Below are the code and all the weights of a small trained network. Each question names an input and a class and asks about switching units off, where a switched-off unit gives its printed mean instead of its output.

import numpy as np


def w(rows, s, z=0):
    codes = np.array(rows[::2]) - 128.0
    scale = np.full(codes.shape[1], s)
    scale[-1] = z or s
    return codes * scale


def f(y):
    return y / 2 * (1 + np.tanh(0.7978845608 * (y + 0.044715 * y**3)))


def log_softmax(a):
    a = a - a.max(-1, keepdims=True)
    return a - np.log(np.exp(a).sum(-1, keepdims=True))


def net(x, mask):
    res = np.array(x, float).reshape(1, 4) / 4 @ E
    y = f(res @ A[0][:, :-1].T + A[0][:, -1])
    res = res + np.where(mask, y, B[0][:, -1]) @ B[0][:, :-1]
    return log_softmax(res[-1] @ U[:, :-1].T + U[:, -1])


A, B = {}, {}
E = w([
[76,41,114],'x0',
[61,226,230],'x1',
[88,30,47],'x2',
[86,180,2],'x3',
],0.0081)
A[0] = w([
[59,245,35,140],'N0',
[168,202,91,186],'N1',
[5,144,198,224],'N2',
[113,85,87,12],'N3',
[115,113,159,116],'N4',
[211,237,103,252],'N5',
[184,197,97,152],'N6',
[108,103,120,117],'N7',
[153,112,186,183],'N8',
[207,166,159,234],'N9',
[53,97,203,37],'N10',
[54,152,133,155],'N11',
[131,105,200,217],'N12',
[153,182,77,104],'N13',
[217,112,105,87],'N14',
[74,48,81,141],'N15',
[154,108,177,111],'N16',
[90,111,169,46],'N17',
],0.014,0.0028)
B[0] = w([
[3,195,135,254],'N0',
[132,104,66,199],'N1',
[151,196,104,242],'N2',
[98,87,155,167],'N3',
[163,140,131,141],'N4',
[188,79,28,253],'N5',
[144,90,74,193],'N6',
[113,106,129,142],'N7',
[147,155,174,183],'N8',
[167,88,164,212],'N9',
[201,156,75,181],'N10',
[110,143,150,175],'N11',
[174,170,166,197],'N12',
[122,122,111,171],'N13',
[172,122,157,176],'N14',
[75,24,132,223],'N15',
[156,153,165,164],'N16',
[154,140,121,145],'N17',
],0.031,0.0099)
U = w([
[209,250,140,33],'0',
[196,170,236,218],'1',
[82,231,109,209],'2',
[151,212,195,5],'3',
[188,135,111,163],'4',
[145,88,151,223],'5',
[127,209,206,6],'6',
],0.012,0.0026)

Each question gives the input, the list of numbers given to net, and the class t.
The units are the neurons (one row each of A and B). Each row of codes is followed by its name. A weight is (code - 128) times the scale printed after its matrix; where a second scale follows, it is the last column's (A, B and U).
mask holds one flag per neuron, in row order. A switched-off neuron (its flag False) gives its mean, the last column of its row in B, instead of its output. The means were averaged over made-up inputs and are rounded, as every weight is.
A unit's drop is (log p(t) with every unit on - log p(t) with that unit switched off) / (log p(t) with every unit on - log p(t) with every unit switched off).
The circuit of an input: a set's keep is (log p(t) with only the set's units on - log p(t) with every unit switched off) / (log p(t) with every unit on - log p(t) with every unit switched off). Starting from the 12 units with the biggest drops (on a tie, the unit counted first), units are removed one at a time, each time the one whose removal leaves the highest keep (on an exact tie, the one counted first), for as long as the keep stays at least 0.8.
circuit, biggest first: the units of the circuit, biggest drop first
k most important neurons: the k neurons with the biggest drops, biggest first
drop when u is switched off: that unit's drop, to one decimal
input [2,-1,-2,-4], class 1: circuit, biggest first => [N5, N0]
input [-7,3,-5,4], class 4: 4 most important neurons => [N5, N9, N6, N1]
input [1,0,5,7], class 2: circuit, biggest first => [N0]
input [5,-6,-5,-1], class 5: 4 most important neurons => [N2, N12, N0, N8]
input [2,5,4,0], class 0: 3 most important neurons => [N0, N10, N2]
input [4,0,-3,-6], class 0: 2 most important neurons => [N15, N10]
input [3,-8,-6,7], class 2: 2 most important neurons => [N0, N9]
input [0,2,-7,1], class 4: 2 most important neurons => [N5, N6]
input [7,-3,-3,6], class 2: 3 most important neurons => [N0, N5, N9]
input [0,-2,0,7], class 2: drop when N0 is switched off => 1.1
input [-2,-3,2,-2], class 5: drop when N1 is switched off => -0.1
input [-3,3,6,-7], class 0: drop when N15 is switched off => 0.1
